Each row has a name. Each question is about the rows just above it.

[157 150 163 156 169 105 149 147 116 108 173 174 173 166 148 144 154 148
 127 125 130 124 106 140 114 145 106 121 155 155 114 123 133 108 132 137
 125 169 122 108 119 133 126 121 108 146 104 148 139 147]  <25>
[ 63 134 127  57 102 133  96 113 108 119 107 100  97  69 118 114  64  86
 117  93 126 124  81  86 126  86 119 116  63 107  91 136  65 121 104 126
 115 113 103 107 146 104 120 115 104 129  75 186 115  90]  <23>
[179 164 127  56 102  99 162 146 116 108 173 174 154 191  92 149   8 129
 128 136 125 123  98 121 128 175 121  99  11 147 103 127 137 102 123 144
 116 162 121 123 116 164 136  98 114 157  76 186 152 163]  <115>
[179 164 162 170 150  99 162 146 116 108 173 174 154 191 153 149 171 129
 128 136 125 123  98 121 128 175 121 121 176 147 103 127 137 102 123 144
 116 162 121 123 116 164 136  98 114 157  76 186 152 163]  <38>
After [ 86 126  86 119], its row goes on with	[116  63 107  91 136  65 121 104 126 115 113 103 107 146 104 120 115 104
 129  75 186 115  90]
The rest of the row after [127  57 102]:	[133  96 113 108 119 107 100  97  69 118 114  64  86 117  93 126 124  81
  86 126  86 119 116  63 107  91 136  65 121 104 126 115 113 103 107 146
 104 120 115 104 129  75 186 115  90]
After [122 108 119 133 126], its row goes on with	[121 108 146 104 148 139 147]

[136  96 117 125  93 142] -> <80>
[150  42 120 125 100 138] -> <156>
[154  23 118 124  91 141] -> <37>
[143  71 123 127 109 135] -> <92>
[157  15 117 125  91 142] -> <148>
[139  84 124 126 113 133] -> <136>
After [ 15 117 125  91], its row goes on with	[142]
The rest of the row after [125  93]:	[142]
[154  23 118 124  91 141] is in which row?	<37>
After [125  91], its row goes on with	[142]

[122 124 127 114 110 144 139 127 143]  <131>
[157 122 107 155 121  98 116 146 176]  <128>
[147 114 133 143 125 133  93 163 157]  <188>
[128 106 133 124 111 148 116 145 146]  <189>
[141  75  46 175  67  41 160  44 154]  <108>
[122 112 127 114 110 144 139 127 143]  <29>
[165  66  21 115 110 144 169  42 199]  <27>
[187  89  67 180  86  98 108 124 232]  <91>
[ 93 116 135  99 105 152 156 100 105]  <18>
After [106 133 124], its row goes on with	[111 148 116 145 146]
The rest of the row after [141  75]:	[ 46 175  67  41 160  44 154]
After [ 67  41 160], its row goes on with	[ 44 154]
Go on from [ 41 160  44] to the end of its row.	[154]
The rest of the row after [116 145]:	[146]

[184 159 168 149  81 149]  <77>
[153 159 159  86  79  79]  <9>
[130 103 168 149  82 149]  <116>
[184 159 159  87  79 136]  <98>
After [153 159], its row goes on with	[159  86  79  79]
After [184 159 168 149  81], its row goes on with	[149]
After [130 103], its row goes on with	[168 149  82 149]

[109 194 120 131 115 149 113 166 187 122 125 137 101 143 137 122  45 121
 132 116 115 155 101  75 156 137 128 148 145 125 141 168  80 167 171  94
 120  86 101 163 174 130 123 138 106 150] -> <82>
[ 71 237 145 122 110 111  88 149 102 147  60  93 130  11 190 140 129 124
 194  88 112  60 111  87 170 152 111 167 169 156 159 175 190 122 138  59
 149 195  90 159 135 148 143 107 143 143] -> <79>
[107 194 116 114 132 138 102 180 166 117 119 129  69 161 138 122  45 126
 146  93 124 154 103  65 155 138 123 157 156 115 112 153  88 167 139  93
  98 113  81 138 185 130  83 165  93 137] -> <12>
[103 205 107  87 162 126  89 150 112 111 119 131  42 196 129 140  70 121
 139  89 129 135 118  73 170 152 110 167 169 109 105 139  93 180 110  82
  17 123  85 129 182 134  79 198  41 129] -> <114>
After [170 152 110 167 169], its row goes on with	[109 105 139  93 180 110  82  17 123  85 129 182 134  79 198  41 129]
The rest of the row after [138 122  45]:	[126 146  93 124 154 103  65 155 138 123 157 156 115 112 153  88 167 139
  93  98 113  81 138 185 130  83 165  93 137]
Go on from [166 187] to the end of its row.	[122 125 137 101 143 137 122  45 121 132 116 115 155 101  75 156 137 128
 148 145 125 141 168  80 167 171  94 120  86 101 163 174 130 123 138 106
 150]

